[[ -1.6   0.5  -3.0  -8.9]
 [  8.6   1.4   9.2 -67.5]
 [  4.2   0.7   4.6 -33.5]]
->
[[1.4 9.2]
 [0.7 4.6]]

[[-13.5 -31.9 -33.3 -56.2]
 [ 22.4  38.7  43.1  65.4]
 [-12.3 -31.0 -33.7 -54.8]
 [-15.7 -33.1 -36.2 -59.8]]
->
[[ 38.7  43.1]
 [-31.0 -33.7]]

[[-70.6  -6.3 -51.3]
 [-72.0  -2.1 -36.6]
 [-72.9   1.8 -62.7]
 [-72.4  -2.6 -40.0]]
->
[[ -2.1 -36.6]
 [  1.8 -62.7]]

[[ 35.5  51.8 -46.4]
 [-43.6 -21.2  35.2]
 [ 35.9  59.8 -51.7]
 [ 48.5  26.4 -39.9]
 [-50.6 -47.8  47.7]]
->
[[-21.2  35.2]
 [ 59.8 -51.7]]

[[ 33.3 -26.8  -9.9 -21.1]
 [ 37.4 -29.5  -7.5  -9.6]
 [-51.8  31.6   3.2 -12.8]]
->
[[-29.5  -7.5]
 [ 31.6   3.2]]

[[-1.0  9.7  0.9  6.4  3.9]
 [ 1.1 60.7  5.7 21.1  5.1]
 [-2.5 55.3  5.3  7.8 -1.8]]
->
[[60.7  5.7]
 [55.3  5.3]]

[[ 50.9  48.1 -48.2]
 [ 45.0  47.8 -55.6]
 [-51.8 -52.8  55.5]]
->
[[ 47.8 -55.6]
 [-52.8  55.5]]
